Below is a small trained network, with its code and all its weights. Each question gives an input and a class and asks what happens when units are switched off, that is, made to give their printed mean instead of their output.

import numpy as np


def w(rows, s, z=0):
    codes = np.array(rows[::2]) - 128.0
    scale = np.full(codes.shape[1], s)
    scale[-1] = z or s
    return codes * scale


def norm(h):
    return h / np.sqrt((h * h).mean(-1, keepdims=True) + 1e-5)


def f(y):
    return y / 2 * (1 + np.tanh(0.7978845608 * (y + 0.044715 * y**3)))


def log_softmax(a):
    a = a - a.max(-1, keepdims=True)
    return a - np.log(np.exp(a).sum(-1, keepdims=True))


def net(x, mask):
    res = np.array(x, float).reshape(1, 2) / 4 @ E
    u = 0
    for l in range(2):
        y = f(norm(res) @ A[l][:, :-1].T + A[l][:, -1])
        res = res + np.where(mask[u : u + 6], y, B[l][:, -1]) @ B[l][:, :-1]
        u += 6
    return log_softmax(norm(res)[-1] @ U[:, :-1].T + U[:, -1])


A, B = {}, {}
E = w([
[143,117,215,185,41,131,94,145],'x0',
[205,112,205,42,255,145,53,209],'x1',
],0.0051)
A[0] = w([
[107,144,99,129,83,140,116,117,21],'0.n1',
[128,124,103,133,74,144,147,135,254],'0.n2',
[164,110,233,137,117,152,104,152,161],'0.n3',
[140,130,183,99,167,135,101,142,235],'0.n4',
[158,100,73,116,229,134,118,114,76],'0.n5',
[147,137,254,106,197,128,89,165,40],'0.n6',
],0.009,0.00082)
B[0] = w([
[124,69,109,169,129,101,125,126,152],'0.n1',
[116,130,91,144,207,77,133,66,162],'0.n2',
[96,169,173,95,182,109,56,190,210],'0.n3',
[169,87,164,209,149,45,91,66,198],'0.n4',
[61,204,166,114,80,138,122,176,198],'0.n5',
[231,2,63,162,151,191,164,170,255],'0.n6',
],0.0098,0.0096)
A[1] = w([
[82,215,141,41,89,155,181,132,78],'1.n1',
[253,27,100,151,154,193,90,149,173],'1.n2',
[171,138,200,114,134,90,98,69,248],'1.n3',
[199,80,98,169,112,113,160,20,112],'1.n4',
[125,132,162,59,124,141,75,128,183],'1.n5',
[91,149,106,95,138,129,134,134,142],'1.n6',
],0.012,0.0016)
B[1] = w([
[105,170,62,135,185,161,177,235,154],'1.n1',
[245,36,219,148,163,50,188,171,255],'1.n2',
[173,167,136,74,123,164,125,129,135],'1.n3',
[79,52,81,138,128,137,127,87,185],'1.n4',
[114,105,89,173,99,106,181,72,136],'1.n5',
[137,142,210,194,48,148,91,180,139],'1.n6',
],0.011,0.017)
U = w([
[173,185,140,25,98,189,111,58,33],'0',
[102,254,228,112,97,89,25,73,106],'1',
[143,179,145,71,107,164,114,92,1],'2',
[44,71,65,158,109,121,128,29,196],'3',
[62,232,105,141,129,167,159,228,146],'4',
[231,71,211,130,164,88,142,157,211],'5',
],0.0099,0.0044)

Each question gives the input, the list of numbers given to net, and the class t.
The units are the neurons (one row each of A and B). Each row of codes is followed by its name. A weight is (code - 128) times the scale printed after its matrix; where a second scale follows, it is the last column's (A, B and U).
mask holds one flag per neuron, layer by layer. A switched-off neuron (its flag False) gives its mean, the last column of its row in B, instead of its output. The means were averaged over made-up inputs and are rounded, as every weight is.
A unit's drop is (log p(t) with every unit on - log p(t) with that unit switched off) / (log p(t) with every unit on - log p(t) with every unit switched off).
The circuit of an input: a set's keep is (log p(t) with only the set's units on - log p(t) with every unit switched off) / (log p(t) with every unit on - log p(t) with every unit switched off). Starting from all 12 units, units are removed one at a time, each time the one whose removal leaves the highest keep (on an exact tie, the one counted first), for as long as the keep stays at least 0.8.
circuit, biggest first: the units of the circuit, biggest drop first
top k neurons: the k neurons with the biggest drops, biggest first
k most important neurons of layer l: the k neurons of layer l with the biggest drops, biggest first
drop of u: that unit's drop, to one decimal
input [-6,-4], class 4: most important neuron of layer 1 -> 1.n2
input [-7,-6], class 3: top 2 neurons -> 0.n3; 1.n2
input [-6,3], class 4: circuit, biggest first -> 0.n5; 1.n2
input [-6,2], class 4: circuit, biggest first -> 0.n5; 1.n2
input [4,-7], class 3: circuit, biggest first -> 0.n6; 1.n2
input [3,-1], class 1: top 4 neurons -> 0.n6; 1.n2; 0.n5; 1.n4
input [-2,-1], class 4: circuit, biggest first -> 0.n6; 0.n4; 1.n2
input [2,-1], class 1: top 3 neurons -> 0.n6; 1.n2; 0.n5
input [-1,-6], class 3: top 2 neurons -> 0.n6; 1.n2
input [8,-1], class 1: top 3 neurons -> 0.n6; 1.n2; 0.n3
input [6,-2], class 1: 2 most important neurons of layer 0 -> 0.n6; 0.n5
input [-5,-4], class 3: top 4 neurons -> 0.n3; 0.n5; 1.n2; 0.n6
input [7,-3], class 1: top 4 neurons -> 0.n6; 1.n2; 0.n5; 1.n4
input [3,-2], class 3: top neuron -> 0.n3
input [-2,-3], class 3: drop of 1.n2 -> 0.2
input [-3,-1], class 4: drop of 0.n6 -> 0.9
input [5,-4], class 3: drop of 0.n6 -> 0.6
